[128 = 0]

j859-j607: [146 157 134 151 116 154 136 140 125 154  88 122 110 149 112  79  96 118
 164 151 135 114 145  98 135]
j143-j502: [146 121 140 137 149 108 151 133 135 134 125 125 122 107 135 131 136 137
 110 104 129 119 106 149 112]
j312-j21: [164 123 142 146 146 116 171 147 120 145  84 128 123 108 109 110  96 134
 104 142 126 117  98 143 119]
j623-j712: [124 135 140 116 122 111 119  97 157 141 128 146 133 128 134 115 149 127
 100 117 183 144 100 112 104]
j312-j21: [133 127 154 129 121 103 110 111 169  86 129 125 137 114  96 175  81 108
 124 188 150 146 125 144 129]
j859-j607: [156 160 135 109 120 162 108 129 154 155 114 169 148 112 134 136 153 127
  77 133 146 125 101 119 109]
j143-j502: [137  95  58  83 114 151 118  99  42 151 138 154 137 155 113 129 116 141
 102 187  77 171 157 148 157]
j312-j21: [166 138 157 173 122 124 150 156 155 116 136 109 106 113 130 147 127 128
 173 113 136  82 170 142 128]
j312-j21: [ 82 115 130 119 198  95 112 113 138  82 156  80 123 114 134 166  99 124
 145 106  56 155  91 167 131]
j623-j712: [171 129 125 121 169 123 138 135 104 152 106 136 110 107 136 125 123 130
  91 129  75 140  88 182 112]
j143-j502: [123 111 160 150 116 119 164 177 166  89 138 126 165  83 126 181 146 141
 108  99 160  77 127 121 126]
j312-j21: [152 125 111 117 110 138 136 121 111 172 146 160 124 131 162 108 201 149
 100  80 156 117 139 125 111]
j859-j607: [127 118 119 128 149 133 137 126 140 110 162 116 143 108 129 177 132 146
 131 111 103 115 143 141 136]
j143-j502: [195 120 120 118 136 110 145 103 102 171 103 157 106 121 120 110 120 133
  80 161 131 152 107 172 107]
j623-j712: [102 139 131 117 108 150 118 123 167 118 142 141 169 121 122 152 143 135
 113 122 169 116 129  83 130]
j312-j21: [ 79 111  87  90 135 110  87  70  88 139 168 123 108 173 158  98 160 126
 142 105 112 184 130 130 129]
j623-j712: [ 96 126 120 130 131 153 134 154 127 107 131 113 155 124 119 145 115 134
 142 123 103 110 136 104 149]
j859-j607: [218 173 160 171  88 159 114 183 124 152  97 145  72 133 142 108 142  98
 168 149 121  87 181 162 122]
j859-j607: [ 91 141 149 128 209 134 153 145 189 106 130 100 175  71 130 174 117 152
  94  64  93 104  49 116 114]
j312-j21: [157 121 113 131 139 127 161 128  87 173  93 136 111 135 126  76 121 140
 111 128 120 132 112 134 121]
j623-j712: [169 164 130 123 126 151  77 108 143 124 129 134 106 137 113 156  92 101
 151 194  94 150 155 159 134]
j623-j712: [149 118 115 133  78 150 129 141 116 118 146 144 140 133 115 158 134 131
 140 162 144 108 193 123 150]
j623-j712: [155 115 111  96 158 119 103 109 109 122 149 143 124 109 134 177 129 126
  86 151  69 163 109 197 122]
j859-j607: [105 101 151 149 124  76 134 154 107  95 118 101  97 136 136 107 119 106
 155 122 125 133 121 154 128]
j859-j607: [149 120 127 151 122 106 137 134  88 143 115 113  75 154 137  80 123 117
 171 129 115 131 154 153 129]
j143-j502: [188 156 183 157 133  85 140 112 170 155  75 135  84 120 117  83 101 105
 118 151 187 136  87 147  86]
j859-j607: [118 102 126 121  84  94 117 120  89 125 112 141 109 159 123  89 125 106
 125 166 162 160 134 133 130]
j623-j712: [161 135 118 110  46 141  79  90 123 124 124 168 126 165  86 140  92  97
 133 252 180 164 191 121 147]
j623-j712: [189 165 148 153 135 137 113 123 160 145 146 126  85 123 149 140 149 122
 164 110 123 107 163 160 112]
j312-j21: [129 117 152 138 142 123 180 183 136 138  93 143 159  84 140 118 159 147
  63  74 149  90  64 118 105]
j143-j502: [129 140 125 153 141 178 176 183 123 128  79 111 163 111  86 126  65 142
 139 153  92  83 128  89 157]
j143-j502: [147 152 156 149 146 120 135 134 159 145 120 121 105 118 149 107 149 127
 138  83 143 110 110 131 103]
j312-j21: [177 147 100 138  89 171 132 125  94 184 128 149 101 161 137  85 156 138
 160 130 138 108 196 111 136]
j143-j502: [146 164 148 137 148 128 114 113 157 153 113 125 100 132 141  98 131 117
 139 111 136 132 106 128 105]
j859-j607: [143 101  89 118 145 133 161  98 102 140 143 125 144 124 102 149  98 159
 120 152 105 135 150 134 146]
j859-j607: [ 54  94 144 139 154  73 138 137 129  75 141  79 125 129 135 125 115 121
 157  90 119 137 100 129 133]
j312-j21: [137 101 108  98 122  85 117  68 109 159 164 155 107 142 161 111 190 140
  92  97 167 168 120 154 100]
j143-j502: [144 106 143 143  95 107 154 147 124 114 113 136 134 119 108 134 115 126
 117 157 166 115 141 131 131]
j623-j712: [114 108 126 157 143 105 149 147 101 114 147  86  93 139 148 113 135 132
 189  84  95 110 160 146 139]
j143-j502: [150 161 165 150 152 128 140 139 176 137  97 121 123 106 122 119 109 123
 125 119 143 109  93 122 108]
[ 85 103  95  82 137 108  76  81 111 112 205 132 124 143 174 161 194 132
 120  84 106 171 134 157 124]  j143-j502
[170 140 137 145  97 126 131 125 117 153  99 139  97 148 116  89 112 113
 146 167 157 129 152 129 125]  j623-j712
[172 155 150 136 177 143 142 157 155 147 113 134 126  83 147 147 145 137
  92  87  91 102  81 161 102]  j859-j607
[157 131 112 138 138 140 148 129  96 162 111 125 106 139 128  94 119 137
 142 128 104 123 140 135 131]  j312-j21
[169 140 121 128 110 144 118 110 133 142 139 144 119 133 120 144 127 129
 135 158 136 127 166 137 131]  j312-j21
[ 99 148 146 127 127 119 107  99 174 124 137 122 129 138 134 116 136 120
 141 109 173 137 115  95 115]  j623-j712
[ 82 101 151 153 111  49 116 101 126  89 148  82  75 169 136  90 116 100
 205 121 168 155 153 134 129]  j312-j21
[199 109 108 131  59 149 160 146  73 161  84 176 134 138  85 111 101 131
  97 222 160 120 175 129 146]  j143-j502
[107 118 153 149  96 103 146 150 127 117  91 122 125 141 114  86 110 112
 138 142 180 122 119  99 128]  j312-j21
[137 142 133 146  82 156 136 156 123 141 103 141 131 144 117  99 128 122
 146 146 163 101 160  89 138]  j312-j21
[152 173 149 174  76 177  97 154 172  87 144 104 116 146  97 171  81 101
 236 190 130  82 242 104 168]  j312-j21
[146  91 111 100  88  98 111 108  86 129 144 165 119 139 135 135 158 120
  87 162 150 164 140 167 123]  j859-j607
[138 118 120  96  87 129  98 114 125 124 146 172 148 126 132 159 162 122
  79 157 161 148 134 138 123]  j859-j607
[ 77 126 130 148 103 149 157 163 126 118 102 110 157 143 109  93 108 133
 157 120 157  96 139  54 151]  j623-j712
[158 109 150 120 110  86 128 109 147 116 126 154 132 108 114 157 125 120
  78 167 177 148 109 160 108]  j143-j502
[191 150  91  96  89 169  79  64 130 162 167 176 124 148 120 164 144 131
 120 191 142 154 196 141 133]  j312-j21

j66-j927: [113 145 140 130 106 119 119 135 100 107 120 149 139 135 118 142 144 123
 164 137 147 149 129 122 150]
j890-j528: [136 120 125 129  96 102 131 138 130 129 123 116 160 108 114 145 174 115
 100  70 112 138 169 121 145]
j890-j528: [151 128 148 126  92 134 110 151 135 159 130 123  80  83 141 136  73 156
  99 155 103  92 169 107 152]
j66-j927: [137 114 134 101  72 117 133 141 138 133 141 158  81  63 152 168  65 179
 110 170 126  96 105  95 142]
j66-j927: [130 150 122  80  95  94 118 172 128 117 139 105 117  90  98  90 136 142
 156  76 111 136 223  93 231]
j890-j528: [143 119 114  83 103 129 134 107 160 150 146 114 116 100 106 113  91 156
 136 129 141 126  71 147 127]
j66-j927: [159 121 124  79  94  82 157 164 148  88 157 150 100 112 166 142 136 137
  80 161  80  89 141 108 150]
j969-j683: [156 117  99 114  96 117 167  93 152 164 159 126 155 172  71 103 142  88
  90 153 100 131  71 190  88]
j890-j528: [171 151 165 131  71 128  84 130 116 129 104 113 122  96 123 136 129 132
 149 128 136 139 153 134 172]
j66-j927: [146 116 127  88  85  93 146 154 149 124 153 129 104  94 134 138 124 150
  87 125  88 103 160 107 160]
j167-j879: [130 148 132 141 165 131 122 136 115 109 123 116 139 177 126  94 163  94
 145 129 117 138 164 140 139]
j167-j879: [120 151 137 119 125 117 123 146 119 136 136 107 153 178  84  99 174  96
 130 108 108 144 174 157 144]
j969-j683: [116 116 155 231 126 156 121  98  82 157 102 152 143 156 122 171 138  99
 108 153 123 143 147 127  89]
j890-j528: [164  93  80 109 148 116 187  90 172 139 177 114  98 136 111  65 105 128
  97 145  74 113 121 131 137]
j969-j683: [119 136 146 116 119 128 108 164 129 129 115 130 127 110 156 162 125 138
 106 123 135 106 133 122 112]
j890-j528: [150 157 135 149  96 112 110 146  90  87 100 155 145 120 138 137 157  95
 159 142 138 142 159 110 173]
j969-j683: [196 119 139 147 150 135 133  94 155 133 136  85 126 174 134  90 163  93
  84 141  77 120 137 178 105]
j167-j879: [ 60 117 161 164 163 148 145 118  99 157 161 144  92 200  98 133 110 150
 132 175 104 136 157 124 109]
j890-j528: [108  80 128 167 192 149 163  86 150 169 162  98 101 167 118 108 119 147
  80 116  80 122 155 130  89]
j969-j683: [165 159 169  74 117 101 116 165 136  80 148 116 102 172 154 112 166 124
 122 173  90 109 151 156 154]
j167-j879: [136 106 193 150  71 121 120  72 115 130 137 121 130 147 101 183 172 158
 130 127 124 171 105 158 119]
j167-j879: [159 114 117 148  87 107 136 107 133 143 120 107 178 118  91 132 186  92
  95  65 108 152 155 144 136]
j167-j879: [143 105 112 140 154  96 177  85 124  75 165 126 110 160 111  76 173 127
 158 120  81 165 182 100 197]
j890-j528: [164 135 116  80  92 117 132 145 153 133 145 131  97  98 134 111  84 140
 114 168 113  95 109 131 146]
j167-j879: [133 173  97  88 174 143 102 211 148 144 111 107 130 126 156  78  96  91
 104 129 126  69 161 135 119]
j167-j879: [103 125 151 190 131 119 142 101  78 112 135 143 139 185  89 127 182 107
 158 128 106 178 193 115 163]
j969-j683: [195 122 195 141  48 117 110 115 137 148 127 116 137 155 135 190 176 109
  42 168  82 111 106 195  74]
j66-j927: [147 114 107 171 120 113 160 135 122 149 138 135 139 145 114 118 150  80
  61 131  65 111 197 118 129]
j890-j528: [144 128 131 126 155 142 118 130 146 143 131  97 107 126 136  97 111 135
 118 120 111 113 156 131 134]
j890-j528: [ 87 130 147  71 185 166 115 162 171 171 151 107  85 155 160 132  62 174
  91 168 136  69  65 164  41]
j66-j927: [136 113  90 129 130 106 158 146 141 135 141 125 132 109 122 106 134 111
  87  98  87 111 187  99 153]
j167-j879: [ 79 158 170 128  91 132 100 134  77 110 116 168 131 147 107 171 128 147
 202 164 182 164  96 129 141]
j969-j683: [147 130 195 180  94 105 132 110  75  71 136 167 104 184 144 168 185 119
 136 200  86 152 173 118 160]
j66-j927: [131 138 139 149 129 129 111 137 116 128 109 117 154 139 127 135 163 103
 121 102 128 136 157 136 124]
j969-j683: [135 153 132  86  95 103 128 154 119 102 146 139 102 125 113 102 120 137
 165 156 118 130 157 114 196]
j969-j683: [128 102 108 130 120 130 135 106 146 145 123 121 138  81 126 143 113 148
 119  87 145 133 103 116 118]
j66-j927: [102 106 129  97  96 127 119 117 155 189 143  76 131  74  65 124 112 182
 130  30 136 151 157 124 158]
j167-j879: [154 153 132 151 100 121  98 162 110 128  92 122 160 106 132 135 158  86
 113  98 124 125 187 122 152]
j167-j879: [144 123 149  91  76 108 124 139 138 120 143 132  90  82 137 149 103 175
 127 140 118 117 135 107 168]
j66-j927: [148 122 140  64  76  67 139 177 153  87 144 124 136  97 158 169 185 142
  71  89  92 105 158 115 151]
j969-j683: [101 111 124 140  64 112 153 126 112 152 134 177 156 124 104 197 132 121
  88 149 132 128  81 132  84]
j890-j528: [138  95 120 158  88  89 165  91 122 121 139 127 175 135  88 148 208 104
  97  68  95 168 160 127 142]
j969-j683: [ 99 139 127 156 153 153 112 146 113 154 108 133 141 138 130 137 113 112
 123 128 144 119 135 128  97]
j66-j927: [149 125 132 131 169 163 102 116 162 182 124  56 115 123 114  77 105 136
 113  83 115 118 163 153 123]
[ 79 160 111 133 170 148 121 155 106 142 118 138 159 181 103 104 130  89
 154 135 154 133 123 147 101]  j167-j879
[141 134 123 157 181 149 125 110 122 117 124 117 109 152 139  82 117 116
 156 147 122 132 150 123 143]  j890-j528
[135 138 105 139 200 158 113 131 137 109  99 121 130 122 180 105 108 115
 146 129 160 111 100 123 101]  j66-j927
[ 97 105 116 190 170 124 160 125 104 121 132 149 135 154 137 137 154 107
 100 118  96 131 189  90 122]  j890-j528
[168 145 102  51 106 134 111 141 173 146 134 102  96  68 127  81  55 157
 149 138 148 100  85 139 157]  j890-j528
[124 131 122 150 125 138 117 152 117 139 108 145 121  94 152 147  98 126
 113 135 133 105 149  99 126]  j167-j879
[ 99  99  83 105  86  86 162 156 133 111 129 171 145  41 145 183 121 154
 102  78 141 117 126  60 146]  j66-j927
[159 156 124 116 152 128 108 168 127  87 108 133 108 111 186 107 115 115
 138 155 128  97 153 106 155]  j66-j927
[151 107 125  77 145 129 141 118 182 144 163  91  87 119 138  99  96 168
  98 130 101 100 107 145 118]  j66-j927
[108 148 118 121 131 141 112 160 123 149 112 134 144 125 126 132 109 113
 126 129 150 113 118 135 107]  j167-j879
[124 148  82 109 187 136 134 170 143 129 126 121 129 136 144  72 106  97
 122 127 122  95 152 120 128]  j167-j879
[136 110 119 166 179 139 135  95 135 135 128  87 137 145 115  87 157 116
 128  74 106 150 180 126 140]  j890-j528
[157 166  96  98  88 115 102 162 117  99  96 145 137  57 136 108 102 115
 183 120 169 128 133  97 198]  j890-j528
[ 72 124 110 114 145 147 143 153 140 196 150 129 125 148  93 124  81 134
  92 136 123 101 118 141  79]  j167-j879

j684_j420: [187 132 119 131 138 143 142 103 137 136 148 160 134 136  79 134 165 116
 120 147 128 155 167 137 126]
j939_j31: [148 146 126 168 174 133 127 102 125 162 127 110 138 164 124 134 127 106
 138 148 133 138 150 106 110]
j499_j580: [ 60  96 134  84 164  99  89 155 154 113 129 131  92 136 127 134 111 136
 130 131 133  48 148 115 110]
j684_j420: [146 121 135 141 114 132 125 125 127 133 136 143 130 127 104 127 133 130
 119 131 132 145 141 137 130]
j684_j420: [ 68 103 149 138  64 106  77 162 106 114 118 111 109 119 138 117  78 138
 115 101 155 124  94 133 140]
j429_j294: [114  81 146 105  89 117  94 162 171 138 146 141 123 121  66  80 117 134
 117 112 153 131 153 117 144]
j939_j31: [173 134 134 210 170 147  89  92 103 180 133 105 135 187  93 149 110 103
 122 141 165 152 169 107 109]
j499_j580: [144 151 125 179  94 121 116 104  97 145 124 111 139 147 121 122 112  91
 125 137 148 191 114 115 129]
j939_j31: [163 111 145 162 131 150 104 114  82 111 144 178  95 135  95 200 148 159
  94 137 134 109 168 197 114]
j429_j294: [139 184 112 161 208 143 172  87  81 125 107 112 130 146 208 196 146 128
 146 156  89 101 113 145  96]
j499_j580: [107 119 159 164  89 120 112 139  90 114 131 155 101 124 126 157 128 150
 108 134 123 129 129 188 118]
j778_j404: [118 122 136  84 121 154 123 176 159 130 143 102 107 143 109  93 164 142
 134  84 146 111 129 175 140]
j939_j31: [155 104 160 184 117 160 112 138 109 152 130 127 136 129 115 138 113 169
 112 105 139 135 139 155 136]
j499_j580: [168 148 119 151 143 152 179 109 129 148 110 106 181 106 173 116 118 139
 144 121 103 157  98  94 144]
j778_j404: [143 128 124 114  40 133 111 132  80  75 141 165  94 107 104 159 151 131
  95 113 146 159 110 200 145]
j684_j420: [129 120 176 200 123 134 161 136 124 164 120 140 157 110 148 120 118 172
 130 139  88 147 130 147 122]
j778_j404: [124 123 120  95 182 157 112 147 137 125 130  99 107 151 138 144 141 145
 134  98 144  68 137 145 125]
j499_j580: [ 96 122  98  69 156 122  78 142 147 117 129  84 102 159 122 119 112  97
 136 103 174  84 126  92 130]
j939_j31: [ 97 157 143 138 212  87 201 107 171 157 125 160 142 133 156 121 166 118
 163 208  46 106 165 115  77]
j939_j31: [151 188 102 110 222 147 205  97 127 125 119 122 134 141 190 165 188 124
 160 157  73  98 127 149  99]
j429_j294: [156 141 122 129  98 152 179 133 136 136 111 103 179  89 170  91 119 146
 141  98 109 170  77 107 163]
j778_j404: [122 127 157 171 133 113 150 128 153 170 130 136 150 133 116  93 128 127
 139 156 104 156 148 115 115]
j939_j31: [ 76  93 141  84  61  89 117 162 153  98 132 161 117  84 113  95 113 139
 118 125 121 124 115 127 143]
j778_j404: [134 127 119 104 143 132 137 128 141 122 130 133 129 123 127 128 139 131
 131 127 123 114 133 124 130]
j429_j294: [119 118 141 119 142 131 148 145 156 140 128 128 139 117 135 107 134 149
 137 124 108 113 132 127 129]
j499_j580: [135 157 114 166 122 160 129 123  77 132  92  51 158 127 214 140  78 136
 139  81 144 142  51 104 151]
j684_j420: [179 135  66  40  89 146 105 114 122  72 147 139 105 124  80 140 162  90
 110 101 178 145 122 133 159]
j778_j404: [146 130 104  84 126 109 175 109 169 118 128 158 162  88 125  99 138 113
 139 153  96 148 127  76 140]
j684_j420: [110 134 151 170 141 114 139 123 121 146 123 135 130 134 142 133 124 133
 133 153 105 130 136 136 108]
j429_j294: [136 161 155 157 182 157 153 136 112 144 146 134  87 178 125 165 207 144
 135 143 105 103 168 239  87]
j778_j404: [138 129 108  97 146 120 153 115 153 123 125 138 148 109 134 118 129 120
 137 141 111 125 128  88 133]
j778_j404: [112 135 137 194  80 109  94 112  73 131 113 113 130 135 144 142  77 110
 116 133 149 168  98 115 128]
j499_j580: [115 117 123  86 119 145 100 155 118  96 136 123  89 134 122 148 145 144
 117  94 152  88 124 177 135]
j939_j31: [155 128 123 177 142 132  80 100 109 158 134 110 126 174  89 139 106  94
 119 136 172 152 156 101 118]
j429_j294: [139  88 150 145 147 143  90 146 158 165 143 123 128 150  75 107 115 143
 120 113 156 114 172 116 130]
j499_j580: [142 119 130 114 134 102 139 115 171 141 152 176 128 133  63 104 160 102
 127 173 116 148 183 116 114]
j429_j294: [129  91 142 102  64 130 127 166 176 138 136 128 153  94  92  56 115 144
 124  93 140 160 118 108 167]
j684_j420: [122 104 139 125 174 144 130 149 172 164 121  96 154 129 138  95 104 154
 144 105 127  95 136  86 135]
j429_j294: [151 152 127 146  87 140 105 122  85 115 147 136  90 162  90 151 168 103
 110 126 159 166 137 202 122]
j684_j420: [146 137 107 103 141 132 130 116 132 118 134 131 123 135 116 135 145 111
 129 132 135 127 136 124 128]
[113 112 116  68 137 124  97 146 152 108 147 137  90 144  87 127 152 117
 122 119 153  91 155 144 125]  j499_j580
[ 76  79 168 163  74 107  60 165 127 144 128 117 115 132 100 100  69 142
 110 106 165 128 129 119 136]  j684_j420
[137 115 121 104  82 143 119 145 122 107 127 122 130 104 128 120 119 142
 117  91 146 137 101 135 157]  j684_j420
[128 170 131 132 145 139 174 125 108 118 126 131 115 135 165 151 178 134
 139 140  93 127 117 191 110]  j429_j294
[104 126 185 217 123 121 118 146 129 190 131 111 131 163 113  97 119 135
 133 140 125 157 149 153 107]  j778_j404
[ 90 148 102  98 116  93  92 116 102  91 130 128  84 152 125 153 130  78
 123 146 152 118 121 132 112]  j684_j420
[137 129 143 155  92 130 139 127 108 124 128 147 131 113 128 134 131 141
 118 131 117 155 120 156 132]  j684_j420
[131 129 135 170 116 127 103 110  76 116 124 141 111 135 133 177 112 131
 110 138 137 129 128 151 117]  j778_j404
[ 86 105 146 143 126 105  82 144 136 143 128 116 114 147 111 114  95 121
 125 129 150 112 141 109 119]  j684_j420
[164 127  78  73 184 145 122  87  89  62 125 165 104 110 151 230 137 141
 110 136 126  56 136 128 123]  j778_j404
[128 124 182 224  68 112 136 122  88 145 132 176 129 117 112 141 127 149
 107 162 102 183 140 184 113]  j684_j420
[127 106 120 117  97 117 106 129 138 125 125 126 142 111 113 107  93 120
 121 118 148 142 118  83 148]  j429_j294
[115 129 109  61  96 138 128 164 163 117 130  89 129 122 127  73 137 118
 140  81 152 134  95 121 159]  j778_j404
[103 146 132 197 118  96 105 102 100 158 107  93 148 149 152 119  68  88
 136 150 141 168 105  68 117]  j499_j580
[171  97 146 177  99 164  74 126  78 126 140 143 108 139  85 175 115 157
  89 102 171 133 150 174 137]  j939_j31
[148  76 170 206  83 142  58 137 103 159 140 138 125 141  65 132  83 152
  92 109 175 153 160 137 137]  j939_j31
[127 111 118 134 161 122 114 113 135 138 114 116 150 121 143 133  81 129
 131 131 132 106 128  60 130]  j429_j294
[101 167 126 141 205 113 129 101  87 109 131 149  72 175 152 211 172 113
 132 180 104  70 161 190  68]  j429_j294
[171 107 130 140  82 183  93 144  82 108 130 116 118 119 120 159 117 169
  98  65 171 131 107 176 162]  j939_j31
[106 128 143 150 164 123 134 140 165 177 120  88 152 149 139  82 109 122
 152 128 123 127 133  86 121]  j778_j404
[187 143 121 123 100 173 160 128 111 116 136 134 136 113 125 136 169 148
 120 101 126 160 114 180 150]  j499_j580
[132 124 110  56 158 145 147 151 178 123 136 115 128 124 124 100 159 135
 143 104 126  95 133 124 140]  j778_j404
[133 132 115 124 115 111 141 110 130 122 121 137 147 109 135 121 113 113
 130 143 119 149 116  91 134]  j778_j404
[128 139 116 142  59  80 160  99 139 132 114 145 181  84 133  76  91  87
 134 162 107 215  93  48 147]  j778_j404
